In the rows, zero is written as 128.
Here are made-up nodes, facts about them, and rows of numbers that follow some of those facts. Name the node behind each unnamed row.

Some facts about the nodes:
ψ((342), a); ψ((457), c); ψ((33), d); ψ((853), a); ψ((687), a); ψ((730), c)
ψ((647), d); ψ((581), a); ψ((1036), b); ψ((654), b); ψ((335), c); ψ((714), a)
ψ((1022), b); ψ((82), a); ψ((762), c); ψ((409), d); ψ((684), c); ψ((837), a)
ψ((724), d); ψ((13), d); ψ((76), d); ψ((747), c); ψ((96), c); ψ((467), d)
ψ((166), b); ψ((999), a); ψ((689), d); ψ((383), a); ψ((1071), a); ψ((363), b)
ψ((870), a); ψ((90), b); ψ((190), a); ψ((286), a); ψ((71), b); ψ((414), b)
ψ((690), d); ψ((209), c); ψ((1028), c); ψ((312), a); ψ((977), a); ψ((253), c)
ψ((179), b); ψ((1037), d); ψ((863), c); ψ((406), d); ψ((6), d); ψ((942), c)
ψ((588), c); ψ((637), a); ψ((89), c); ψ((294), a); ψ((982), a); ψ((187), a)
ψ((960), b); ψ((602), c); ψ((436), a); ψ((491), a); ψ((129), d); ψ((663), a)
ψ((694), d); ψ((194), b); ψ((165), b); ψ((844), a); ψ((186), b); ψ((679), a)
ψ((444), d); ψ((1075), c); ψ((189), a); ψ((661), d); ψ((178), a); ψ((709), d)
ψ((238), b); ψ((359), c); ψ((313), b); ψ((297), c); ψ((49), b); ψ((358), d)
ψ((670), a); ψ((341), d); ψ((369), a); ψ((1040), b); ψ((277), c); ψ((938), b)
ψ((874), b); ψ((298), c); ψ((920), d); ψ((980), a); ψ((372), d); ψ((1010), c)
ψ((1021), b); ψ((31), a); ψ((855), b); ψ((505), a); ψ((295), b); ψ((878), c)
ψ((304), b); ψ((435), a); ψ((842), b); ψ((576), b); η((342), bruzek); η((457), niledu)
η((33), flumim); η((853), flumim); η((687), meklik); η((730), bruzek); η((647), zelus); η((581), meklik)
η((1036), zelus); η((654), niledu); η((335), meklik); η((714), dugrer); η((1022), bruzek); η((82), dugrer)
η((762), drasel); η((409), meklik); η((684), bruzek); η((837), flumim); η((724), meklik); η((13), meklik)
η((76), dugrer); η((747), niledu); η((96), dugrer); η((467), drasel); η((166), flumim); η((999), niledu)
η((689), niledu); η((383), zelus); η((1071), zelus); η((363), flumim); η((870), flumim); η((90), dugrer)
η((190), zelus); η((286), zelus); η((71), drasel); η((414), drasel); η((690), flumim); η((209), flumim)
η((1028), niledu); η((312), drasel); η((977), flumim); η((253), flumim); η((179), zelus); η((1037), dugrer)
η((863), bruzek); η((406), meklik); η((6), bruzek); η((942), bruzek); η((588), bruzek); η((637), drasel)
η((89), zelus); η((294), niledu); η((982), niledu); η((187), flumim); η((960), niledu); η((602), zelus)
η((436), bruzek); η((491), zelus); η((129), zelus); η((663), dugrer); η((694), flumim); η((194), niledu)
η((165), dugrer); η((844), zelus); η((186), niledu); η((679), drasel); η((444), drasel); η((1075), zelus)
η((189), bruzek); η((661), flumim); η((178), niledu); η((709), drasel); η((238), bruzek); η((359), meklik)
η((313), meklik); η((297), flumim); η((49), flumim); η((358), meklik); η((670), bruzek); η((341), meklik)
η((369), zelus); η((1040), meklik); η((277), bruzek); η((938), niledu); η((874), niledu); η((298), flumim)
η((920), zelus); η((980), meklik); η((372), meklik); η((1010), dugrer); η((1021), zelus); η((31), flumim)
η((855), meklik); η((505), meklik); η((295), flumim); η((878), dugrer); η((304), niledu); η((435), dugrer)
η((842), flumim); η((576), flumim); σ((33), (690)); σ((853), (581)); σ((687), (71)); σ((730), (178))
σ((647), (1028)); σ((581), (1040)); σ((1036), (363)); σ((654), (689)); σ((714), (297)); σ((82), (747))
σ((409), (694)); σ((684), (870)); σ((837), (878)); σ((724), (358)); σ((13), (730)); σ((747), (1071))
σ((96), (304)); σ((467), (855)); σ((999), (942)); σ((689), (238)); σ((1071), (980)); σ((363), (435))
σ((870), (372)); σ((190), (179)); σ((286), (654)); σ((71), (724)); σ((690), (679)); σ((209), (844))
σ((1028), (187)); σ((312), (687)); σ((253), (369)); σ((179), (189)); σ((1037), (1036)); σ((406), (294))
σ((942), (82)); σ((588), (444)); σ((294), (49)); σ((602), (837)); σ((436), (467)); σ((491), (1075))
σ((694), (1037)); σ((194), (186)); σ((165), (359)); σ((186), (295)); σ((679), (999)); σ((444), (853))
σ((1075), (190)); σ((189), (194)); σ((178), (491)); σ((238), (647)); σ((359), (406)); σ((297), (31))
σ((358), (436)); σ((670), (33)); σ((369), (588)); σ((1040), (576)); σ((277), (960)); σ((874), (253))
σ((920), (13)); σ((980), (209)); σ((31), (409)); σ((855), (286)); σ((295), (602)); σ((878), (312))
σ((304), (165)); σ((435), (96)); σ((842), (714))

Some nodes and their rows:
(709): [145 102 146 141  75 112  75  82 172 137  98 144 111 131  90 132 123  91
  85 154 109 141 130 113 161 121 172 157 110 110  63 117 122  93 108 189
 119  89 133 179 127]
(435): [105 111 181 149  88  51 101  92 172 182 117 155 105  94  99 105  91 126
 113 175 145 179 149  96 153 107 177 126  94 127  95 112 150 113  87 170
 147  75 106 132 105]
(654): [113 137 141 101  88 105  88  74 144 106 146 163 110 130  64 118 100 103
  95 154 132 173 121 148 150 133 154 157 111 107 125  88 148  96 100 192
 143 105 126 169 125]
(844): [136 131 168 153  62  91 108  77 165 143 109 123 103 123 107 105 102 125
 140 179 151 173 136  87 147 116 187 145  86 127 107 107 149 105  83 153
 147  88 137 150 128]
(938): [121 129 142 116  80 113  87  85 148 110 151 163 110 133  71 120 101 109
  99 144 145 175 126 127 142 135 159 158 122 104 124  97 138  80  94 198
 135 103 126 169 126]
(295): [ 89 122 167 137  96  96  87 120 185 110 137 182 120 119  48 125  85 110
  88 134 101 173 123 107 143 136 149 138 115 114 142 118 144  84  78 159
 129  87 131 157 112]
(194): [117 128 142 122  81 113  95 103 162  91 147 163 120 121  74 125  84 105
  94 150 137 170 123 129 146 134 167 162 128 114 123  98 136  81  89 200
 131  90 128 176 121]
(313): [ 87 135 170 115  83 106  95  98 151 108 158 140 123 138  65 132 108 114
  90 132 120 177 134 119 133 142 130 132  98 102 114 110 152  63 103 147
 131  89 136 152 125]
(853): [112 127 208 155  67  73 106 110 174 162 101 141 109 114  73 132  94 133
 121 148 137 186 134  84 158  99 152 113  83 134 113 131 139 114  92 142
 147  84 116 142 122]
(165): [ 92 102 156 112  97  72  75  96 173 144 148 195 104 116  69 120  91 109
  79 144 126 180 131 114 143 139 147 139 117 103 122 112 141  81  93 177
 135  88 106 152 108]
(335): [ 93 147 189 139  59  68 122 113 147 113 133 102 130 132 121 106  89 127
  97 159 144 192 143 126 138 126 154 112  87 102 117 125 156  78  98 122
 171  99 134 114 138]
(457): [122 144 156 133  52  69 110 104 147 113 123 130 122 123 127  96  78 112
 111 166 165 199 139 135 152 121 181 138 104 108 124 110 146 101  92 181
 177 117 121 136 133]
(13): [113 103 177 143  87 112 102 121 157 132 106 120 124 121  71 160 132  95
  82 147 106 152 129 119 172 121 154 146  99 117  75 117 142  68 110 151
 130  71 138 156 122]
(90): [ 90 109 149 118  93  64  72  84 165 130 142 188 110 106  61 130  94 112
  75 142 125 182 127 112 153 146 154 147 109 103 129 117 145  89  93 179
 128  95 109 163 113]
(369): [137 136 185 152  52 101 105  92 164 145 102 119 110 123  95 113  96 134
 127 156 155 179 135  91 152  96 165 128  88 127 103 119 131 115  97 166
 147  95 127 163 127]
(1071): [138 133 168 154  61  89 108  76 164 136 109 128 103 125 103 101 100 120
 141 178 150 171 141  85 150 113 181 147  82 122 101 113 151 102  86 153
 139  87 139 150 128]
(679): [139 131 151 154  51  82  93  62 166 135 104 116 104 124 123  95 111 127
 132 183 154 168 138  84 142 121 188 152  81 120  89 121 142 104  82 163
 132  88 126 157 123]
(49): [ 89 110 165 112  99  95  83 119 177 133 137 184 104 130  56 122  95 111
  93 129 116 181 124 112 135 136 132 136 112 108 128 106 147  69  91 152
 137  90 125 142 118]
(960): [120 126 142 111  75 107  86  88 151 108 152 162 111 135  73 120 100 108
  94 144 143 179 124 128 149 134 162 156 119 102 124  99 139  77  97 197
 133  98 128 171 125]

Name these rows:
No name comes twice in this set of rows, the named rows included.
[117 123 137 107  67 101  64  77 167 102 133 149 108 136  82 109  96 116
  86 146 130 164 127 121 130 131 156 161 119 105 106 112 133  86  90 181
 125 103 124 178 122]  (414)
[122 151 157 123  57  69 110  95 142 114 120 124 120 124 121  98  86 114
 104 165 160 201 137 150 157 122 178 144 103 105 120 101 148 113  93 172
 181 120 120 133 133]  (1028)
[120 137 170 134  52  76 103 122 172 100 102 112 125 115 118 100  75 109
 109 166 150 194 137 126 151 119 179 155 121 121 129 121 148  96  81 159
 181 106 124 138 131]  (1075)
[106 127 194 128  74  62 108 135 175 121 101 135 121 103  99 105  74 111
 108 161 140 203 134 119 157 121 168 148 107 119 146 130 154  99  84 148
 185 104 122 124 127]  (730)
[112 145 204 155  61  90 119 100 144 145 116  95 120 120  94 129 106 147
 117 149 148 182 148  92 151 104 142 106  76 122  94 126 145  92 108 136
 143  76 127 146 121]  (581)
[139 135 159 146  54  85  93  72 169 132 104 113 108 116 111  99  99 127
 120 186 148 161 141  98 141 106 180 146  92 128  81 115 138 113  87 167
 137  90 124 162 119]  (637)
[128 132 171 143  68  89 113 102 156 130 105 110 113  94  96 124  94 121
 134 176 159 173 144 115 165 102 192 156 111 133 100 103 146 107  84 180
 153  81 118 151 115]  (178)
[ 87 144 167 110  91 105  93  89 142 107 148 144 122 138  61 121 108 119
  83 137 107 169 133 138 137 135 127 129  97 104 120 103 156  78 105 138
 132  94 139 151 124]  (855)
[ 98 127 166 100 104  94  81  96 161 125 129 174 111 130  41 115 100 107
  95 145 104 177 119 132 150 130 136 154 108 110 139 109 157  98 100 156
 144 103 131 158 117]  (238)
[ 93 122 171 142  69  31 103 102 164 134 120 151 119 103 117 100  73 114
  94 156 148 204 136 114 152 129 172 131 106 113 138 132 152 108  87 159
 171 107 105 126 129]  (1010)

The same nodes again, as new rows of numbers:
Known rows:
(457): [146 193 134  87 172 142 145 124 142 140 110 151  71  79 137 104 144 199
 114 100 112 142 146 114 112 120 146 102 119 156 122 152 123 127 148 130
 107 131 134  28 146]
(31): [107 133 142 163 123 127 129 132 129 127 118 131 175 130 129 125 133  80
 113 153 144 126 144 120 121 128 123 141 126 124 133 108 150 121 132 131
 149 122 123 173 125]
(1037): [109  99 120 142 118 105 100 115 108 128  97 110 206 147 130 149 122 120
 127 133 150 115 131 122 130 143 127 125 154 136 132 102 104 130  95 154
 123 122 116 206 117]
(313): [134  55 117 141 100 123 122 122 123 119 124  99 143 128 142 139 121 103
 141 128 138 128 122 151 136 124 121 123 136 118 127 138 118 129 141 114
 121 139 135 126 130]
(435): [ 97 122 119 132 138 106 106 115 114 130  91 112 190 137 130 156 128 153
 124 125 146 122 134 125 119 137 137 127 148 142 135  88 100 125 103 155
 123 125 119 205 118]
(96): [ 92 138 102 123 212 117 127 105 147 147  72 124 153  88 150 174 138 221
 124  92 146 126 135 130 109 137 181 121 145 162 116 115  89 119 139 147
 109 128 128 150 116]
(363): [110  40 130 164  99 128 131 131 127 122 102  96 175 120 140 125 122  57
 128 149 168 130 153 142 133 133 113 129 114 128 125 132 122 131 156 119
 121 129 127 156 119]
(277): [128 167 114 117 181 134 136 112 147 136 114 146 101  80 148 149 133 203
 123  99 114 129 132 135 108 121 169 126 153 142 121 132 115 118 144 125
 128 135 144  70 138]
(982): [143 171 149  94 100 137 123 135 113 126 139 136 114 130 119  85 139 145
 117 133 117 137 139 106 124 120 112 108 124 133 140 123 145 131 113 137
 126 126 127  84 144]
(762): [104 176 122 109 216 125 140 122 157 148 107 153 103 100 124 145 135 206
 130  89 134 137 140 123 123 134 163 122 107 159 110 125 114 130 142 132
 104 124 126 130 112]
(33): [139 132 139 147  86 127 122 134 123 121 142 136 122 139 121 119 121  60
 134 138 123 127 126 115 137 140 117 136 139 108 126 105 188 128 122 118
 137 121 119 197 124]
(166): [126  50 127 151 109 125 133 129 134 120 132 119 143 129 134 124 121  76
 138 135 144 134 135 152 141 130 114 125 112 121 123 139 132 134 148 111
 120 135 129 150 124]
(637): [108 154 140 121 144 116 123 130 130 132 124 146 152 152 107 127 129 155
 128 121 132 134 131 113 134 137 127 121 108 139 127 102 130 134 111 141
 121 121 116 178 114]
(359): [113 151 112 150 180 133 143 114 147 138  88 128 126  77 156 158 140 163
 115 113 133 125 142 130 105 123 167 135 147 139 121 133 119 113 153 128
 137 129 138  96 130]
(165): [106  30 107 127 126 107 108 114 118 127  88  90 190 134 140 162 124 151
 140 119 168 127 134 150 137 139 114 109 132 141 125 117  75 135 124 137
  98 134 126 182 118]
(647): [133 120 139 143 120 145 134 133 110 130 118 134 129 174 112 112 139  80
 127 151 116 114 102 116 143 113 117 146 121 118 130 152 140 133 122 124
 151 114 123 159 141]
(999): [155 197 149  85  82 137 122 134 108 126 147 129  73 116 121  91 137 138
 136 120 110 142 139  91 128 122 103 105 134 127 135 115 178 128 111 130
 111 126 122 107 150]
(878): [112 164  97  88 198 112 136 121 150 141 118 150  87  98 137 186 114 217
 136  87 133 120 111 145 104 148 154 116 127 154 111 106  76 126 125 144
 111 131 140 129 108]
(581): [112 109 126 140 129 123 117 122 133 122 168 141 175 129 119 135 144 133
 115 135 109 131 114 129 123 127 150 142 158 109 143 127 122 114 103 124
 150 126 131 126 125]

Rows to name:
No name comes twice in this set of rows, the named rows included.
[120 179 115 126 188 146 160 132 155 147 132 133  84  93 132 138 149 161
 126 114 118 126 128 112 118 121 158 145 112 134 119 162 137 114 160 124
 133 122 131  93 124]  (89)
[104 127 120 132 210 131 147 123 174 138 136 163 125  81 128 134 146 156
 111 107 111 143 130 141 117 133 184 137 125 133 118 142 117 113 147 111
 135 126 137 101 114]  (253)
[117 165 123 135 187 132 151 124 158 138 113 155 108  87 138 141 136 159
 122 108 123 131 136 138 112 133 164 139 121 137 113 129 129 122 162 116
 136 124 134 125 118]  (298)
[164 223 149 110 112 139 113 131 124 127 145 133 103 146 121  83 122 183
 114 132 118 134 147 120 133 112 116 128 122 135 138 138 140 135 121 140
 131 139 118  47 138]  (178)
[127 130 132 143  99 134 131 139 118 130 147 117 133 156 113 106 133  69
 127 153 122 120 113 108 139 131 113 147 122 112 135 151 151 128 121 129
 143 116 119 146 128]  (129)
[130 196 110 119 177 139 164 144 156 146 153 136  54  96 134 147 130 154
 123 119 124 120 116 121 105 132 142 142  97 135 122 162 122 122 160 130
 136 127 136  65 117]  (602)
[135  84 123 145  98 121 136 147 138 118 159 115 119 133 132 132  98  91
 135 141 151 125 132 158 134 143  95 128  96 123 124 131 119 139 154 117
 122 137 133 122 111]  (295)
[118  46 125 101 133 116 134 143 130 127 139 129 123 145 113 132 107 112
 149 120 156 129 125 146 137 142  88  96  81 141 120 121  91 149 129 131
  93 127 132 148 113]  (71)
[119 130 146 143 144 135 135 131 127 125 107 158 154 155 118 122 135 119
 125 142 118 123 125 138 131 113 135 148 132 122 125 107 141 128 128 119
 153 124 127 177 131]  (187)
[145  62 119 124 102 125 121 124 118 116 126 103 140 125 144 134 121 120
 138 131 140 132 128 146 136 125 114 117 140 124 129 144 108 134 131 121
 114 140 136  92 139]  (1022)
[151 154 130 160 102 124 108 121 122 119 134 120 150 159 129 127 111 128
 120 142 117 115 125 147 139 124 130 155 153 113 132 126 143 130 115 130
 153 135 121 125 127]  (13)
[134 153 133 132 118 128 114 124 115 123 135 130 136 130 130 133 130 148
 125 133 115 126 127 126 120 120 131 132 155 122 139 113 141 124 111 132
 142 130 131 121 139]  (342)
[133 170 152 111  95 134 125 132 109 131 128 128 143 122 125  80 137 117
 114 142 128 136 152  99 122 117 107 108 125 136 142 127 138 130 117 142
 124 125 123  82 148]  (294)
[120 158 131 137 120 139 139 137 126 131 148 120 119 145 117 117 143 112
 123 152 120 125 118 106 130 120 126 149 117 118 138 139 153 120 129 130
 148 121 118 148 128]  (383)
[140  78 137 115  92 133 127 129 107 128 109  92 146 110 141  84 130  87
 123 141 161 141 158 123 136 125  95  90 109 143 134 156 113 139 143 130
  95 134 126  71 150]  (304)

Now the same nodes, written a new way:
Known rows:
(253): [100 117  94 147 126  76 135 125 116 128 168 129  91 146 117 126 151 149
 136 118 128 114 113 104  85 119 105]
(358): [ 83  98 163 113  77 114 134 118  84 104 143 148 130  73 148 172 123  80
  97  75 138 141 125 120 115 142 135]
(187): [148 168 122 153 194 123 110 158 123  85 137 126  68 138 101 137  94 118
 137 157 152 102 144 149  87 144  76]
(982): [165 140 139 145 149 126 122 155 156 100 111 114  90 124 117 124  96 141
 150 167 125 116 134 144  93 168 118]
(444): [ 92  97 131 167  95 107 124 102 111 149 149 105 142 130 179 145 162  72
 143  78 114 120 125 123 148 116 176]
(186): [114 120 126 106 109 114 154  85 126 164 132 130 141 121 125 122 133 156
 103 126 130 147 120 100 143 124 137]
(663): [178 141 114 124 184 145 100 176 162 112 130  93 126 157 146 123 120 113
 145 152 129  95 117 173 111 131  97]
(1037): [139 123 135  99 123 158 111 114  88 115 147 139 190 154 173 150 169  73
 128  83 136 105 116 134 136  78 151]
(747): [ 99 113 122 108 109 120 144 148 130 133 113 140 114 124  98 111 127 131
 116 119 121 117 140 122 144 150 128]
(178): [179 135 125 136 125 137 130 148 173 105 103 113 105 119 125 125 105 165
 153 172 110 105 113 143  77 165 126]
(999): [150 144 127 132 141 131 130 173 168 113  95 116  87 123 100 125  89 128
 126 168 122  89 145 141 110 186 120]
(76): [111 117 132 102 117 150 107 121  99 134 147 125 171 142 168 147 171  76
 130  77 133  85 126 127 156  92 143]
(372): [ 82 128 138  80  80 165 138 103  71 118 118 130 112  16 161 203 133 144
 142  44 120 153 130 133 139 153  93]
(576): [ 86 122 101 135 138  75 146  83 106 162 176 122 108 142 123 142 146 151
 102 115 147 128 112  78 111  99 107]
(874): [ 93 112 123 137 123  72 156  85 124 174 158 107 125 127 139 133 134 144
 115 121 127 151 120  90 132 123 134]
(13): [105  84 142  91  42 129 144 105 108 105 129 134 139  71 153 167 142 118
  96  82 115 125  97 110  93 149 152]
(505): [160 114 145 120 135 111 130 175 154  87 122 111  88  83 122 149  84 127
 117 158 132 138 113 159  66 184 102]
(679): [161 131 123 142 160 143 119 187 179 130  90  95 111 134 121 115  99 105
 129 152 114 100 143 179 140 158 133]
(637): [175 136 134 154 162 138 111 170 166 120 108  96 122 135 137 121 108 113
 152 162 120 120 129 180 124 147 129]

Which node is each row?
No name comes twice in this set of rows, the named rows included.
[163 135 113 113 173 150 108 192 171 128 106  98 121 156 127 120 116 101
 128 148 133  67 129 171 134 140 100]  (82)
[102 130 118 120  91 139 122  96  78 108 151 152 125 128 132 155 151 110
 117  81 140  90 127  88 110 113 137]  (661)
[108 115 145 127  94 148 121 112 107 135 129 126 160 124 161 145 152  75
 130  76 120 123 132 135 163 108 169]  (709)
[119 123 118  84 159 132 130 114 121 170 153 113 177 157 148 121 157 122
  96 109 141 130 113 129 166  87 116]  (90)
[ 91  98 145  81 110 101 157 112 116 140 144 134 138  79 125 145 120 136
  66 119 141 180 105 112 126 144 117]  (313)
[193 153 117 126 166 141 117 147 136  76 126 135 101 146 107 132 104 154
 140 170 142 106 112 131  57 133 102]  (31)
[114 160 103 101 144 161 136 121 104 153 112 125 115  93 137 138 158 200
 194  96 107 142 149 139 176 125  75]  (684)
[103 120 149 147 109 142 115 118  95 133 130 130 161 124 158 145 150  55
 130  82 130 136 139 136 177 107 161]  (467)
[138 116 135 106 130 117 132 193 162  98  97 112  83  81 107 143  78 120
  97 152 131 115 122 157  82 194 104]  (980)
[134  88 145  89 116 108 143 153 108  92 134 153 134  87 119 137 121 127
 108 130 137 185 101 138  85 142 113]  (359)
[177 149 129 135 140 142 115 152 169 114 109 107 108 149 129 115 113 157
 167 180 117  91 136 140  97 147 117]  (189)
[142 124 131  81 172 139 133 112 109 154 152 127 199 161 153 121 159 117
 101 122 148 146 107 127 160  68 125]  (165)

